Here is a tiny trained network, its code and every weight. The questions are about switching its units off for an input and a target symbol, where a switched-off unit gives its printed mean instead of its output.

import numpy as np


def w(rows, s, z=0):
    codes = np.array(rows[::2]) - 128.0
    scale = np.full(codes.shape[1], s)
    scale[-1] = z or s
    return codes * scale


def norm(h):
    return h / np.sqrt((h * h).mean(-1, keepdims=True) + 1e-5)


def f(y):
    return y / 2 * (1 + np.tanh(0.7978845608 * (y + 0.044715 * y**3)))


def softmax(a):
    e = np.exp(a - a.max(-1, keepdims=True))
    return e / e.sum(-1, keepdims=True)


def log_softmax(a):
    a = a - a.max(-1, keepdims=True)
    return a - np.log(np.exp(a).sum(-1, keepdims=True))


def net(x, mask):
    ids = ['ΘΛΣΦΨαβδεζημτω'.index(c) for c in x.split()]
    T = len(ids)
    res = E[ids] + P[:T]
    r = norm(res)
    for j in range(3):
        rows = slice(4 * j, 4 * j + 4)
        q, k, v = (r @ M[0][rows].T for M in (Q, K, V))
        z = softmax(np.where(np.tri(T) > 0, q @ k.T / 4**0.5, -1e9)) @ v
        o = O[0][rows]
        res = res + np.where(mask[j], z, o[:, -1]) @ o[:, :-1]
    y = f(norm(res) @ A[0][:, :-1].T + A[0][:, -1])
    res = res + np.where(mask[3:7], y, B[0][:, -1]) @ B[0][:, :-1]
    return log_softmax(norm(res)[-1] @ U[:, :-1].T + U[:, -1])


Q, K, V, O, A, B = {}, {}, {}, {}, {}, {}
E = w([
[86,138,132,138,91,98,135,169],'Θ',
[54,62,85,94,4,196,126,110],'Λ',
[76,160,173,149,88,119,157,113],'Σ',
[121,123,168,68,103,135,115,106],'Φ',
[85,154,154,147,66,148,116,117],'Ψ',
[85,137,122,144,137,176,115,87],'α',
[94,177,75,111,150,130,140,125],'β',
[140,84,70,77,98,104,134,141],'δ',
[152,128,69,168,60,100,140,122],'ε',
[170,209,104,79,88,119,105,132],'ζ',
[164,141,122,121,181,102,83,89],'η',
[140,194,185,118,130,68,118,111],'μ',
[205,130,163,134,58,108,77,83],'τ',
[127,114,130,137,101,121,27,209],'ω',
],0.026)
P = w([
[175,196,157,134,202,211,144,249],'0',
[129,210,152,119,156,184,128,222],'1',
[134,194,135,122,168,160,118,193],'2',
[113,193,116,106,171,148,107,162],'3',
[97,182,106,113,169,128,101,137],'4',
[87,181,104,99,170,108,92,112],'5',
[68,171,98,107,161,91,91,90],'6',
[53,164,85,113,161,70,87,71],'7',
[41,159,68,102,149,53,78,45],'8',
[26,158,68,101,154,37,65,20],'9',
[5,166,50,73,140,22,59,2],'10',
],0.0075)
Q[0] = w([
[183,94,156,186,207,177,231,150],'h0',
[188,31,167,193,178,204,217,163],'h0',
[137,138,61,161,139,117,56,143],'h0',
[150,121,145,135,118,141,55,179],'h0',
[159,34,182,138,172,149,193,169],'h1',
[167,167,88,121,145,139,135,116],'h1',
[47,147,152,100,109,83,110,40],'h1',
[50,153,60,87,85,105,29,110],'h1',
[197,128,138,155,168,178,141,185],'h2',
[44,180,51,90,87,82,101,92],'h2',
[142,6,196,174,183,156,144,150],'h2',
[179,90,168,184,141,145,203,169],'h2',
],0.012)
K[0] = w([
[189,100,182,130,204,208,217,140],'h0',
[151,125,138,134,131,146,204,182],'h0',
[128,139,138,112,117,81,106,143],'h0',
[70,122,184,138,112,127,80,156],'h0',
[163,162,125,136,156,236,209,163],'h1',
[95,90,158,158,78,67,144,145],'h1',
[117,129,83,133,102,84,43,117],'h1',
[140,173,94,80,106,36,61,87],'h1',
[119,86,186,123,151,146,95,202],'h2',
[167,174,133,104,131,128,154,12],'h2',
[165,128,130,154,136,179,133,250],'h2',
[123,61,137,112,128,163,106,198],'h2',
],0.013)
V[0] = w([
[186,134,121,103,127,126,204,50],'h0',
[144,128,33,102,145,99,82,78],'h0',
[159,102,174,188,111,105,85,131],'h0',
[107,152,151,191,109,129,144,35],'h0',
[102,122,143,158,136,47,73,180],'h1',
[178,110,85,69,114,53,155,177],'h1',
[99,3,154,118,158,79,109,140],'h1',
[205,91,120,169,63,146,117,130],'h1',
[116,115,127,88,123,179,66,120],'h2',
[44,143,144,129,205,169,121,88],'h2',
[134,172,5,50,134,197,152,94],'h2',
[98,131,157,75,67,137,203,128],'h2',
],0.012)
O[0] = w([
[206,123,109,67,162,112,204,88,75],'h0',
[175,135,196,136,101,176,174,207,180],'h0',
[162,184,131,121,70,75,52,134,102],'h0',
[207,198,39,140,143,145,129,73,89],'h0',
[66,173,148,172,159,63,114,167,167],'h1',
[94,114,87,82,215,51,186,151,183],'h1',
[83,64,119,122,124,118,66,142,3],'h1',
[188,108,5,144,104,98,119,148,95],'h1',
[150,82,97,132,214,107,1,131,157],'h2',
[116,82,157,169,210,161,150,78,125],'h2',
[125,157,69,145,185,177,94,176,204],'h2',
[95,170,57,45,172,113,145,61,135],'h2',
],0.0097,0.012)
A[0] = w([
[254,138,196,94,122,50,112,162,108],'n0',
[142,185,99,131,134,84,132,99,139],'n1',
[167,40,129,226,210,57,181,48,254],'n2',
[195,106,132,121,152,143,168,143,154],'n3',
],0.008,0.0057)
B[0] = w([
[131,2,106,130,67,66,147,63,244],'n0',
[150,55,142,80,180,140,193,158,255],'n1',
[203,117,202,130,16,157,193,186,201],'n2',
[154,199,171,98,119,164,42,78,202],'n3',
],0.011,0.0025)
U = w([
[129,145,185,115,136,25,153,101,3],'Θ',
[120,167,95,100,169,162,201,173,141],'Λ',
[160,187,145,75,85,133,151,192,133],'Σ',
[159,121,194,127,83,169,72,189,103],'Φ',
[160,129,103,125,79,109,67,21,156],'Ψ',
[187,73,178,173,157,148,100,84,170],'α',
[176,100,65,148,69,84,165,124,185],'β',
[114,199,84,178,112,116,120,42,73],'δ',
[114,97,171,22,145,136,85,85,217],'ε',
[73,128,126,162,111,72,111,179,137],'ζ',
[122,106,142,182,173,196,166,89,102],'η',
[100,10,111,82,174,75,192,177,67],'μ',
[88,89,87,86,56,200,147,121,89],'τ',
[93,139,172,127,83,111,224,88,134],'ω',
],0.013,0.0045)

Each question gives the input, a string of symbols that net reads in full, and the target symbol t.
The units are the heads (4 rows each of Q, K, V and O) and the neurons (one row each of A and B). Each row of codes is followed by its name. A weight is (code - 128) times the scale printed after its matrix; where a second scale follows, it is the last column's (O, A, B and U).
mask holds one flag per unit, heads first, then neurons. A switched-off unit (its flag False) gives its mean, the last column of its rows in O or B, instead of its output. The means were averaged over made-up inputs and are rounded, as every weight is.
A unit's drop is (log p(t) with every unit on - log p(t) with that unit switched off) / (log p(t) with every unit on - log p(t) with every unit switched off).
The circuit of an input: a set's keep is (log p(t) with only the set's units on - log p(t) with every unit switched off) / (log p(t) with every unit on - log p(t) with every unit switched off). Starting from all 7 units, units are removed one at a time, each time the one whose removal leaves the highest keep (on an exact tie, the one counted first), for as long as the keep stays at least 0.8.
units of the circuit, in order: the units of the circuit, biggest drop first
most important unit: the unit with the biggest drop
top k neurons: the k neurons with the biggest drops, biggest first
heads that matter: for each layer, one digit per head in row order, 1 if its drop is at least 0.15 and else 0, layers parted by /
drop when u is switched off: that unit's drop, to one decimal
input Φ δ ω, target ζ: heads that matter	100
input ω ζ β β ζ ζ ω α, target ζ: heads that matter	010
input β ζ μ Φ ζ μ ζ τ μ, target β: heads that matter	110
input δ μ Σ Φ Ψ α δ ω α τ ζ, target β: heads that matter	010
input ω ζ β α β, target η: units of the circuit, in order	h2
input Φ ζ β Φ ω ζ β Λ, target Λ: units of the circuit, in order	h2, h1
input Σ ζ Ψ Λ, target Λ: heads that matter	011
input Σ δ Φ Φ ζ ζ ζ Ψ δ, target Λ: heads that matter	101
input ζ Φ ζ ζ Φ ζ Σ, target Λ: units of the circuit, in order	n0, h1
input δ ζ Φ Θ μ μ δ, target ω: heads that matter	001
input η Ψ ω ζ ε ζ ω ω Σ, target ζ: heads that matter	110
input β μ Φ ζ Φ Φ Φ Ψ Φ β, target η: units of the circuit, in order	h1, h2
input ω τ ζ ω ζ α ε ζ α, target Λ: heads that matter	010
input ω Ψ δ ω, target ζ: heads that matter	110
input β ζ ζ μ ζ ζ Ψ, target Λ: units of the circuit, in order	h1, n0
input β Σ ω Φ η μ α Φ α ω δ, target ζ: most important unit	h0
input Σ β μ Λ ζ η Θ μ μ, target ω: heads that matter	001
input ω α ζ, target ζ: units of the circuit, in order	h0, h1
input β ω Ψ, target ζ: heads that matter	010
input ζ Φ ζ ζ η, target α: most important unit	n0
input α Θ ε ζ α Φ ω μ Φ α, target ω: top 2 neurons	n2, n3
input ζ Ψ ω Φ Λ ζ β Ψ ζ ζ Φ, target Λ: units of the circuit, in order	h2, h0
input μ ζ α ω ζ ζ η, target Φ: drop when n2 is switched off	0.1
input ζ Φ ζ ζ ζ δ ζ ζ ω ζ, target ζ: drop when h1 is switched off	0.2
